Known rows, with every way that one mark hangs from another:
j637{j112{j366{j556}}}: [  12  178  221  -21 -126  -70  -20   69 -182   23 -121 -214  -78 -271
   40  205 -165  -31 -243  201  -34  104 -382 -379  321  302  253  -42
 -247   95  123  544  328  123  -20  340   77 -170 -252 -240  139]
j366{j196 j556{j449{j710} j852} j571}: [  54   56   90  282 -228 -244  -38  121 -169  242   29  -44 -275   46
  316   33 -147  275 -659  287 -171  338  -27 -371  183  195 -138   65
 -256  -95  -34  443  106  179  268   95  189 -523   42 -444   17]
j852{j556{j196 j449{j710{j94}}}}: [ -61   87    4  -61 -282  152  -41  160   15  291   29 -138  160   40
  150   -2 -337  357 -214  291  146  310 -361 -554  342  -51  203  143
 -281 -189  125  505  -26  120  194  175  226 -393 -329 -492   65]
j556{j196 j852{j449{j637}}}: [  -9  -44   50  -70 -191  -93 -436  124    5   97   51  -25   13  -31
  521 -181  -24  286 -184  191   17    2 -211   38  150   20  433 -198
 -437  -50  -17  381 -269  195  259 -173  201 -158 -299 -180   41]
j852{j449{j637{j94{j112 j366{j196 j571}}}}}: [  20  117  125  -64 -390 -291 -501   47   53  -83   32   -5 -237   -7
  525 -292   50  277 -274  178   39  171 -171 -238  329   49  159 -159
 -435   19 -177  310   -5  257  240   81  117 -197 -157   93  140]
j637{j112{j94} j449{j710}}: [ -45  162  150  -27  -61  572 -278  -72    5  103 -124 -327  145 -352
   20   14 -122   61 -154  -54  -63  127 -333 -354  341  376  275   15
 -291   99 -104  273  269   84  252  561  103 -235 -250 -432  292]
j852{j449{j637{j112} j710}}: [-143   22   99  -19 -158   54 -412  -79   86  -55  122 -361   91 -255
  371 -175 -144  148 -162   23   -9  -37 -303 -324  274   15  199 -295
 -423  178 -137  317  -21  168  257  368  217 -208 -259 -285  331]
j571{j196{j852{j449{j637{j94{j366}} j710}}}}: [  18  131  118 -115 -228  203 -520   21 -177 -382   47 -125 -250 -226
  380 -304  213  268  -86  237  115   43 -260   -8  242   27  174 -380
 -308    9  -53  307  127  218  193   99   86 -320 -304 -218  138]
j449{j637 j710{j94}}: [ -28  -30   99  -57 -235  440 -219 -156  120 -138  383 -279 -118 -118
  473 -166  -76  314    0  292  153   84 -275 -320   95 -121   69 -247
 -161 -238  -79  193  108   74  261  423   78 -367  -65 -211  142]
j710{j94{j366{j196{j852} j571} j449{j637}}}: [ 253  234   61   15 -314  108 -273   26  -91 -487  197    4 -371    8
  361  -28  234  366 -318  307  -10    5 -134 -255  251   76  138 -134
 -267 -182  -28  333  162  165  348    0  101 -261   -4  -73   86]
j610{j112{j94 j366{j571}} j556{j196 j449}}: [ -64  130  -30  174  -37 -230   94   69 -137  301 -377  152   11  -10
  159  304 -516  165 -291  -42  -92  -75 -267 -574  287   91  560   14
 -322 -146   99  606   92   46   60  111    4 -452 -223 -507 -249]
j196{j556{j449{j637 j710{j94{j610}}} j852}}: [   8 -136   17   69 -182  219 -271  -87   72 -160  117  -71 -185 -145
  591  -31   35  284 -166  308   58   81 -267 -110  217  142   46 -255
 -317 -337    9  358 -109   74  313 -216  108 -583 -123 -453   43]
j710{j94{j112 j610{j196}}}: [  38 -152   30 -132 -243  208 -446   75  111    9 -151 -153  -39 -180
  435   20   37  115  -87  314  123  261 -198 -395   99  149  269   13
 -208  -84  -27  246  162  144  283  270  121 -281 -381 -135   56]
j852{j449{j637 j710{j94{j112}}} j556}: [-166   76  109 -177 -340  -74 -388  -50  219  -50  321 -262  115   31
  325 -235 -140  290 -184   77  168  341 -371 -462  383 -110   50 -239
 -283  -63  -93  423  139  243  203  262  101 -447 -317 -283  230]
j610{j112{j94 j366{j196{j852} j449 j571}}}: [ 160  130  132  116  -51   21  -88  -32 -242  -50  -30  250 -128 -121
  -32  333  -41   52 -385  179 -140  153 -176 -306  176  128  403 -151
 -203 -166   69  465  529   26  155  272   86 -168  -60 -353 -133]
j449{j637 j710{j94{j610{j112 j556{j852}}}}}: [-113 -161   30  118 -263  296 -358 -199  184 -192  225 -318 -115 -239
  724 -110 -143  145 -254  235  107  -34 -323 -226   35   32  -11 -348
 -235 -281 -227  252  113  159  188  221  -85 -596 -182 -411  221]
j610{j196{j852} j556}: [ -19  -98    8  -25 -173   49 -239   39 -186 -128 -167 -210 -317 -122
   74  229   44  115 -303  144  -44  -62 -215  -15  364  383  299  -23
   19  -54  -73  228  166  242  190  269   87 -491 -261 -503 -243]
j852{j556{j196 j449{j710{j94{j610}}}}}: [ -57   48    0   28 -244  222 -115  208  102  259  -20  -93  156    9
  228  -81 -354  337 -192  399  149  325 -352 -570  321  -73  199  201
 -358 -157  129  469  -64  159  250   89  270 -413 -303 -443   77]
j449{j637{j94 j112 j366{j196 j556}} j710}: [-226  216  161   16 -538 -148 -356  -55    1  -14  132 -337 -389 -296
  328 -163 -253  289 -451  490  144  148 -448 -310  359  375 -218   92
 -151    4 -158  271  227  231   12  581  120 -500 -218 -254  465]
j637{j112 j366 j449}: [ -61  191  251  -79 -171   63 -262  -89  -21   97 -219 -449   81 -339
  146   62  -60  118 -283   50 -157   73 -472 -158  443  537  400   49
 -379  261 -176  175   96  -35  100  658   81  -88 -421 -365  389]
j571{j196{j852{j449{j710} j556}}}: [ -23   84   80  -85 -121  117 -281   52 -211 -163   -2 -162   75  -99
   68  -26   13  242 -259  129   -4  246 -242 -161  418  -13  160 -229
 -201  129   52  440  267  239  170  248  197 -337 -377 -446   82]
j637{j366{j196{j852}} j449{j710{j94{j610}}}}: [ -38  234  243   -5 -260  489 -399  -73   64 -322  103 -292 -145 -251
   76 -126  101  304 -391  573  -62  292 -373 -167  297  464  244   69
 -258  -95 -177  110  246   25  259  521  129 -391 -291 -461  362]
j449{j637{j94 j366{j196 j556{j852}}} j710}: [-152  164  227    8 -518  -78 -341  -52   25  -79  260 -224 -468 -154
  395 -280  -91  388 -359  606  138  233 -391  -16  229  350 -171  -44
 -132 -174 -186  204  125  205   45  328   -7 -559  -86 -273  244]
j556{j196 j449{j637{j112 j366} j710} j852}: [-141    9   75  139 -224 -185 -485   34  -21  101  -87 -286  -63 -266
  533 -287 -244  206 -416  206   85 -116 -361  -96    1  287  281 -108
 -466   -1  -19  389 -237 -114  152   81  207 -300 -389 -578  432]
j366{j449 j556{j196} j571}: [  36   93    7  204  -22 -328   22   88 -146  598   93   47 -224  191
  154  160 -123  345 -260  117 -269  235  -49 -522  365    5   85  340
 -231  -26  138  374   64  335  292  185  322 -204  -32 -294 -297]
j852{j449{j710} j556{j196}}: [-137  121   50  -77 -198   68 -213  123   64  219   62 -223  285   21
  -40 -118 -301  282 -150  183    7  264 -333 -422  505  -15  318  -15
 -407   96   20  464  -22  286  160  251  227 -265 -392 -427   95]
j94{j366 j449{j710} j610{j112 j556}}: [-115   87   27  225  -88  109 -245 -150  147 -393 -290 -516   98 -377
  154  -27  -46   36  -44   80 -111 -255 -373 -394  361  267  271 -207
 -525  161 -181  349    8  132  222  115  -96 -222 -226 -452  196]
j94{j112{j366} j449 j610}: [ -32   92  170   72   49  -95 -299   23   53 -318 -308 -196   30 -231
  138  -79   54   85   90  212  -11    1 -302 -396  191  174  511  -11
 -407  179  143  371   55   12  324   45  108  157 -149 -114  124]
j571{j196{j556{j852}}}: [  65 -117    5  -77  -63  125 -167 -103 -269  -63 -220  -50  -30 -195
  326  252  129  198 -151  128  -75  111 -149  132  373  168  121 -201
 -142  -51   74  434  122  132  139   -1   96 -284 -335 -279 -104]
j94{j112{j366{j449 j571}} j610{j196 j710}}: [ -88  -12  240  220   83  -72 -335   28   -8  264 -108    8 -167 -212
  230  -63   30  -85  -45    4  -49  291 -148 -397   97   85  285  259
 -358   51  -63  290  131  -88  227  467   79 -205 -263 -381 -130]
j94{j366 j449{j637} j610{j196 j556{j852}}}: [ -43   13   47   91 -146  -95 -519   85  126 -329 -302 -191 -312 -220
  394 -171  174  121  -86  149   27 -186 -306  130  317  310  258  -40
 -388   47 -209  227 -232  290  383 -287    5 -441 -151 -230 -186]
j610{j112{j366} j196}: [   7 -113   93 -136 -160  -24 -163   70 -149  115 -305 -174  -10 -345
   65  328 -132  -96  -90  156  104   80 -392 -325  167  164  612 -253
 -267   14  -69  256  265    7   70  606  -36 -250 -390 -280  -54]
j571{j196{j556{j449{j710}}}}: [ -90  -63  -45   -3  -13   71  -65 -102 -204   34 -279 -136   32 -205
  204  206  -50  293  -72   94  -37  110 -190 -265  433   10  114  -69
 -208   -1  116  439   11   45  266  147  254 -363 -296 -414  -80]
j449{j637 j710{j94{j366{j196{j556} j571}}}}: [  79   64   36   61 -289  303 -248 -193   46 -292  332 -115 -314  -61
  337 -104    5  282 -246  316   48  127 -148 -298  332   31  -82 -225
 -241 -294 -107  318  226  137  210  251   68 -561  -48 -179   95]

Rows:
[  -5 -114   63  148  124 -240 -386  -19  -52  130 -266   64 -270 -119
   67  127   69  -39 -121   98 -127  231 -132 -353  331  253  340   96
 -282   23   82  277  234  155  309  202  191 -261 -220 -311 -273] | j94{j112{j366{j449 j571}} j610{j196{j556}}}
[ -68  -22  -10 -163 -144  193 -371 -157  -97 -153   82  -76  -34 -167
  492   50  109  320 -141  120    7  159 -200  -33  334    3    2 -358
 -207 -161  -40  446   64  245  223   -5   92 -547 -405 -342    7] | j571{j196{j556{j852{j449{j637 j710{j94}}}}}}
[ -67 -112 -109   90 -225 -147 -154  -41 -189  -53 -175 -249  -60 -164
  244  308 -178  112 -415   80  -41 -235 -271 -276  300  240  398 -120
 -174  -95   13  426  162  142   45  212   61 -292 -392 -502  100] | j610{j112 j556{j196{j852}}}
[-100  184   38 -185 -285  245 -207  115   99  191  181 -184  292   50
   54  -65 -277  346 -156  258   47  352 -356 -526  459  -39  251  -23
 -359  -66   15  512   34  324  146  247  168 -375 -471 -439  110] | j852{j449{j710{j94}} j556{j196}}
[ 149  256  179  -53 -192   51   35  148   -5   -6 -166   63  -54  -39
   46   21  -16  249    9  222   -7  191 -269 -238  356  215  296  -55
 -341  -78  127  578  100   59  133 -220   41 -349  -44 -177 -243] | j112{j94{j366{j556{j449}}}}
[  73    6   47  -49 -153  -77 -100  147 -309  -44 -192   -5  -42  -51
  215  131    5  278 -315  156   70  222 -245 -123  368  -34  183  -42
 -128   15  173  467  183   92  203   71  260 -303 -275 -358  -47] | j571{j196{j852{j556{j449}}}}
[ -48 -134   46  -34 -187  414 -477  -28  142  -58  -21 -336  -14 -252
  321 -130  -29   88  -60  316  123  239 -201 -477   40  153  175  -79
 -223  -72  -71  206  213  108  283  451   91 -349 -346 -336  190] | j449{j710{j94{j112 j610{j196}}}}
[  69  -23   67  -25 -217  -67  -83  -77 -282 -354 -134  -45 -126 -305
  -37  456   13  -10 -391  325   10   23 -334 -200  363  290  426 -307
 -197 -159   87  491  447  -10   10  257   45 -232 -290 -316  125] | j610{j112{j366{j196{j556 j852}}}}
[ -69 -119   66  114  -10 -163 -275  -73  -96  286    3 -129 -233 -222
  178  134 -149  -38 -168  -19   10   87 -278 -460   93  -37  357 -212
 -276  -30 -156  114  271   73  255  735   58 -377 -169 -423 -129] | j610{j112{j366{j449{j637 j710} j571}} j196}
[  87   72   33  157 -151 -237 -289 -151  -99  -51   10   29 -292 -125
  222  120  111  103 -451   68 -168   53 -119 -140  519  168  -51   39
 -343  -39  -68  435  158  176  269   38  294 -225  -90 -137  -21] | j94{j366{j196{j556} j449{j637{j112}} j571}}
[  74   16  120   54 -205  100  -86   91 -145 -150   93 -202  -77  -34
   52  -15  -46  214 -316  229   54  166 -317 -225  325  149  213 -163
 -201  -71  110  382  190   32  186  161  164 -333 -120 -587  108] | j196{j852{j556{j449{j710}}}}
[-115  233  241    8    6  262 -183 -105   37 -107  148  174 -117 -149
 -118  -63  -82  208  -33  365   63  232 -290 -157  196  -49  229   61
 -139 -237   55  441  250   43  321  156  245 -224   75 -206 -252] | j112{j94 j366{j196 j449{j637 j710}}}
[-194  133  123  105 -380   -1 -350   47  149   90  176 -219 -411 -118
  421 -400 -267  440  -60  626  174  118 -418 -316  273  188   40  120
 -280  -71  -36  126  -20  254   93  357  100 -513 -124 -217  206] | j449{j637{j94{j610} j366{j556{j196}}} j710}
[ 111   30  104  -36 -346   52 -126  107 -181 -223   52  -35 -120  -33
   -4  150   10  213 -508  433   51  263 -236  -62  434  169  133   31
  -70  -92   64  418  334  162  161  175  253 -231 -137 -235   78] | j366{j196{j852{j556}}}
